Below are the code and all the weights of a small trained network. Each question names an input and a class and asks about switching units off, where a switched-off unit gives its printed mean instead of its output.

import numpy as np


def w(rows, s, z=0):
    codes = np.array(rows[::2]) - 128.0
    scale = np.full(codes.shape[1], s)
    scale[-1] = z or s
    return codes * scale


def norm(h):
    return h / np.sqrt((h * h).mean(-1, keepdims=True) + 1e-5)


def f(y):
    return y / 2 * (1 + np.tanh(0.7978845608 * (y + 0.044715 * y**3)))


def log_softmax(a):
    a = a - a.max(-1, keepdims=True)
    return a - np.log(np.exp(a).sum(-1, keepdims=True))


def net(x, mask):
    res = np.array(x, float).reshape(1, 7) / 4 @ E
    u = 0
    for l in range(3):
        y = f(norm(res) @ A[l][:, :-1].T + A[l][:, -1])
        res = res + np.where(mask[u : u + 12], y, B[l][:, -1]) @ B[l][:, :-1]
        u += 12
    return log_softmax(norm(res)[-1] @ U[:, :-1].T + U[:, -1])


A, B = {}, {}
E = w([
[130,155,161,80,37],'x0',
[149,125,124,108,119],'x1',
[169,124,115,96,125],'x2',
[70,65,163,97,109],'x3',
[194,108,102,86,147],'x4',
[254,93,182,156,121],'x5',
[172,70,31,138,18],'x6',
],0.0065)
A[0] = w([
[79,163,71,139,110,102],'L0N0',
[202,185,171,41,160,246],'L0N1',
[153,68,173,74,101,5],'L0N2',
[196,28,255,133,158,113],'L0N3',
[116,104,36,6,193,177],'L0N4',
[249,74,189,175,42,96],'L0N5',
[22,147,121,29,120,92],'L0N6',
[115,179,138,36,200,208],'L0N7',
[143,41,73,155,46,103],'L0N8',
[187,185,155,81,133,162],'L0N9',
[154,155,143,71,166,173],'L0N10',
[71,79,106,106,119,137],'L0N11',
],0.008,0.0019)
B[0] = w([
[240,145,114,144,31,174],'L0N0',
[56,78,238,130,146,224],'L0N1',
[153,140,78,55,194,140],'L0N2',
[131,236,160,221,100,228],'L0N3',
[135,236,98,254,72,222],'L0N4',
[178,212,150,194,102,254],'L0N5',
[170,244,162,190,138,244],'L0N6',
[55,162,208,193,61,230],'L0N7',
[106,59,231,208,161,246],'L0N8',
[9,143,140,61,120,173],'L0N9',
[104,32,179,176,51,166],'L0N10',
[169,202,52,151,126,172],'L0N11',
],0.005,0.0037)
A[1] = w([
[111,161,171,126,82,108],'L1N0',
[160,156,131,202,150,176],'L1N1',
[152,79,108,158,123,133],'L1N2',
[253,78,104,100,117,149],'L1N3',
[37,87,118,104,124,159],'L1N4',
[103,148,80,192,73,251],'L1N5',
[125,172,104,131,72,47],'L1N6',
[120,117,117,121,181,182],'L1N7',
[125,56,67,115,96,130],'L1N8',
[171,158,156,152,99,151],'L1N9',
[49,157,60,107,114,44],'L1N10',
[92,121,189,186,115,255],'L1N11',
],0.012,0.0017)
B[1] = w([
[164,120,28,20,95,196],'L1N0',
[127,142,80,44,108,229],'L1N1',
[36,92,90,131,171,150],'L1N2',
[69,139,133,118,116,176],'L1N3',
[238,178,52,123,116,137],'L1N4',
[144,120,109,90,150,244],'L1N5',
[116,183,140,123,115,171],'L1N6',
[145,85,146,103,135,125],'L1N7',
[142,63,254,199,128,141],'L1N8',
[118,120,113,107,123,198],'L1N9',
[114,177,119,154,185,156],'L1N10',
[175,54,144,101,146,255],'L1N11',
],0.0071,0.0086)
A[2] = w([
[183,92,193,145,98,123],'L2N0',
[109,155,141,73,169,143],'L2N1',
[126,153,99,97,134,97],'L2N2',
[104,110,125,83,93,171],'L2N3',
[94,100,85,162,35,58],'L2N4',
[141,84,83,161,214,253],'L2N5',
[177,101,138,171,151,143],'L2N6',
[176,73,78,184,88,59],'L2N7',
[68,106,234,113,128,254],'L2N8',
[175,173,150,125,210,151],'L2N9',
[140,135,84,11,117,155],'L2N10',
[183,153,158,196,111,105],'L2N11',
],0.012,0.0027)
B[2] = w([
[188,227,73,105,81,184],'L2N0',
[159,81,148,211,142,182],'L2N1',
[141,168,138,152,188,160],'L2N2',
[110,110,51,87,188,175],'L2N3',
[36,65,118,208,149,176],'L2N4',
[109,142,103,2,142,200],'L2N5',
[127,167,129,92,112,146],'L2N6',
[84,69,157,192,136,182],'L2N7',
[80,57,58,193,138,217],'L2N8',
[91,103,139,123,103,179],'L2N9',
[162,79,150,81,177,254],'L2N10',
[133,219,175,127,161,129],'L2N11',
],0.0086,0.0073)
U = w([
[80,64,210,193,102,253],'0',
[140,105,122,35,141,117],'1',
[232,97,96,127,211,76],'2',
[147,112,138,80,137,153],'3',
[165,255,140,162,91,46],'4',
],0.0095,0.0024)

Each question gives the input, the list of numbers given to net, and the class t.
The units are the neurons (one row each of A and B). Each row of codes is followed by its name. A weight is (code - 128) times the scale printed after its matrix; where a second scale follows, it is the last column's (A, B and U).
mask holds one flag per neuron, layer by layer. A switched-off neuron (its flag False) gives its mean, the last column of its row in B, instead of its output. The means were averaged over made-up inputs and are rounded, as every weight is.
A unit's drop is (log p(t) with every unit on - log p(t) with that unit switched off) / (log p(t) with every unit on - log p(t) with every unit switched off).
The circuit of an input: a set's keep is (log p(t) with only the set's units on - log p(t) with every unit switched off) / (log p(t) with every unit on - log p(t) with every unit switched off). Starting from the 12 units with the biggest drops (on a tie, the unit counted first), units are removed one at a time, each time the one whose removal leaves the highest keep (on an exact tie, the one counted first), for as long as the keep stays at least 0.8.
circuit, biggest first: the units of the circuit, biggest drop first
unit that matters most: the unit with the biggest drop
top k neurons: the k neurons with the biggest drops, biggest first
top k neurons in layer l: the k neurons of layer l with the biggest drops, biggest first
drop of u: that unit's drop, to one decimal
input [3,0,1,6,3,8,7], class 4: unit that matters most => L2N0
input [5,-1,5,-8,-6,5,8], class 0: top 2 neurons in layer 1 => L1N3, L1N2
input [-6,0,1,-7,-2,-8,7], class 4: top 2 neurons in layer 1 => L1N11, L1N0
input [5,8,-6,6,6,8,6], class 4: circuit, biggest first => L2N0, L0N5
input [5,-5,-6,2,2,2,6], class 0: top 2 neurons in layer 0 => L0N6, L0N3
input [-3,4,-1,-3,4,1,5], class 0: circuit, biggest first => L1N0, L2N7
input [-8,-7,6,-7,-1,-2,-5], class 1: circuit, biggest first => L2N5, L2N9
input [-8,-5,1,3,6,2,4], class 1: circuit, biggest first => L2N5, L2N1
input [2,8,3,3,-8,8,-5], class 4: top 2 neurons => L0N3, L2N0
input [4,6,0,6,7,-5,-4], class 2: circuit, biggest first => L2N10, L2N1
input [-4,6,5,7,-2,8,-6], class 4: circuit, biggest first => L0N3, L2N0
input [4,1,2,3,8,-7,-3], class 4: circuit, biggest first => L0N4, L0N6
input [-6,3,-4,-1,-5,1,-5], class 1: top 3 neurons in layer 2 => L2N5, L2N7, L2N4
input [0,-7,3,-5,-3,4,-7], class 0: unit that matters most => L2N8
input [0,8,-3,7,-6,6,-1], class 2: top 2 neurons => L1N1, L1N0
input [-5,4,-2,0,-4,-5,7], class 0: top 2 neurons => L0N0, L1N8
input [0,1,-2,5,-6,-6,0], class 4: top 2 neurons in layer 0 => L0N8, L0N11
input [-6,2,-6,-4,0,-7,8], class 0: top 2 neurons => L0N0, L1N8
input [-1,6,0,1,3,7,4], class 4: top 2 neurons => L0N5, L1N0
input [0,-5,6,-7,-5,-3,7], class 0: unit that matters most => L1N8
input [-3,-3,1,0,5,2,-5], class 0: top 2 neurons => L2N8, L0N1
input [4,5,-5,1,-5,7,-1], class 4: top 2 neurons => L0N5, L0N3
input [1,4,-5,7,0,-6,0], class 2: top 2 neurons in layer 1 => L1N5, L1N0
input [-6,-2,-4,-4,-2,0,4], class 1: top 3 neurons in layer 2 => L2N5, L2N8, L2N1
input [2,5,7,8,-2,-2,1], class 2: drop of L2N2 => 0.1
input [-6,-3,-6,5,-4,-8,-2], class 4: drop of L2N10 => 0.3
input [-2,6,6,3,1,-6,-7], class 0: drop of L1N5 => 0.0
